Below is a small trained network, with its code and all its weights. Each question gives an input and a class and asks what happens when units are switched off, that is, made to give their printed mean instead of their output.

import numpy as np


def w(rows, s, z=0):
    codes = np.array(rows[::2]) - 128.0
    scale = np.full(codes.shape[1], s)
    scale[-1] = z or s
    return codes * scale


def f(y):
    return y / 2 * (1 + np.tanh(0.7978845608 * (y + 0.044715 * y**3)))


def log_softmax(a):
    a = a - a.max(-1, keepdims=True)
    return a - np.log(np.exp(a).sum(-1, keepdims=True))


def net(x, mask):
    res = np.array(x, float).reshape(1, 8) / 4 @ E
    y = f(res @ A[0][:, :-1].T + A[0][:, -1])
    res = res + np.where(mask, y, B[0][:, -1]) @ B[0][:, :-1]
    return log_softmax(res[-1] @ U[:, :-1].T + U[:, -1])


A, B = {}, {}
E = w([
[134,133,150,134,122],'x0',
[129,126,127,124,127],'x1',
[142,129,133,89,21],'x2',
[254,153,59,144,127],'x3',
[164,56,161,35,171],'x4',
[124,125,117,126,132],'x5',
[128,126,124,132,129],'x6',
[120,125,100,117,141],'x7',
],0.0088)
A[0] = w([
[119,194,133,193,118,69],'n0',
[53,104,171,143,144,66],'n1',
[170,191,100,122,133,78],'n2',
[165,116,196,126,81,175],'n3',
[120,220,130,179,131,91],'n4',
[231,141,126,160,163,76],'n5',
[196,80,176,55,156,89],'n6',
[141,123,126,125,132,83],'n7',
[89,110,132,197,102,47],'n8',
[146,132,175,181,253,81],'n9',
[203,137,67,130,111,112],'n10',
[118,155,123,165,219,105],'n11',
[126,120,124,178,115,98],'n12',
[160,94,155,101,147,60],'n13',
[190,104,218,87,225,111],'n14',
[123,151,110,95,188,251],'n15',
],0.011)
B[0] = w([
[67,75,77,151,133,152],'n0',
[79,81,190,81,131,153],'n1',
[39,71,135,83,141,143],'n2',
[178,201,128,145,135,188],'n3',
[136,55,39,134,125,163],'n4',
[1,84,221,7,156,175],'n5',
[92,73,38,199,136,183],'n6',
[77,88,113,105,123,114],'n7',
[74,100,121,124,125,129],'n8',
[181,167,139,45,51,167],'n9',
[97,119,175,53,221,194],'n10',
[193,124,108,57,33,161],'n11',
[120,104,126,145,113,128],'n12',
[32,36,117,130,41,129],'n13',
[97,101,101,219,54,190],'n14',
[162,222,140,184,148,255],'n15',
],0.0083,0.0095)
U = w([
[8,91,209,71,171,59],'0',
[112,162,133,161,147,247],'1',
[74,67,25,183,104,2],'2',
[120,177,137,165,157,191],'3',
[116,184,140,166,166,164],'4',
[117,173,132,154,137,158],'5',
[159,165,117,74,49,56],'6',
],0.012,0.0075)

Each question gives the input, the list of numbers given to net, and the class t.
The units are the neurons (one row each of A and B). Each row of codes is followed by its name. A weight is (code - 128) times the scale printed after its matrix; where a second scale follows, it is the last column's (A, B and U).
mask holds one flag per neuron, in row order. A switched-off neuron (its flag False) gives its mean, the last column of its row in B, instead of its output. The means were averaged over made-up inputs and are rounded, as every weight is.
A unit's drop is (log p(t) with every unit on - log p(t) with that unit switched off) / (log p(t) with every unit on - log p(t) with every unit switched off).
The circuit of an input: a set's keep is (log p(t) with only the set's units on - log p(t) with every unit switched off) / (log p(t) with every unit on - log p(t) with every unit switched off). Starting from the 12 units with the biggest drops (on a tie, the unit counted first), units are removed one at a time, each time the one whose removal leaves the highest keep (on an exact tie, the one counted first), for as long as the keep stays at least 0.8.
units of the circuit, in order: the units of the circuit, biggest drop first
most important unit: the unit with the biggest drop
top k neurons: the k neurons with the biggest drops, biggest first
drop of u: that unit's drop, to one decimal
input [0,-2,4,-6,-8,4,-6,3], class 2: units of the circuit, in order => [n4; n0]
input [-5,7,7,8,1,2,6,0], class 0: most important unit => n10
input [5,-2,-2,6,-1,1,4,-3], class 0: top 3 neurons => [n5; n10; n2]
input [-4,-3,7,-6,-7,-5,-3,-4], class 2: units of the circuit, in order => [n15; n10]
input [2,8,-1,8,-7,6,-4,8], class 0: top 3 neurons => [n5; n10; n2]
input [-1,5,7,8,0,6,-2,8], class 0: top 3 neurons => [n10; n5; n2]
input [6,-2,-8,-7,2,-4,3,0], class 6: units of the circuit, in order => [n9; n11]
input [1,2,-6,-2,7,-5,-5,-7], class 2: top 2 neurons => [n14; n6]
input [8,-5,7,-7,7,-5,8,0], class 1: units of the circuit, in order => [n3; n5]
input [7,1,-8,-5,-6,3,6,5], class 6: units of the circuit, in order => [n11; n9]
input [2,-4,-8,5,4,2,1,7], class 6: top 2 neurons => [n9; n11]
input [-5,-2,-3,6,4,3,2,6], class 0: top 3 neurons => [n5; n10; n3]
input [-4,-1,4,7,-3,-6,3,4], class 0: units of the circuit, in order => [n10; n5; n2]
input [4,0,3,-2,-7,-7,1,-1], class 2: most important unit => n4
input [5,-8,3,5,8,6,-2,-4], class 2: top 3 neurons => [n6; n14; n13]
input [0,-1,-5,-1,-8,-6,-3,-6], class 2: top 2 neurons => [n4; n0]
input [0,5,4,-5,4,2,2,6], class 4: top 2 neurons => [n5; n10]
input [-6,-5,-6,-2,8,7,-7,-6], class 2: top 2 neurons => [n14; n6]
input [5,-4,-6,-8,-8,-7,-8,-8], class 0: top 3 neurons => [n1; n14; n6]
input [6,-2,6,-2,5,1,2,-7], class 4: most important unit => n3
input [-2,-6,-2,7,-2,-2,0,-7], class 0: drop of n5 => 0.5
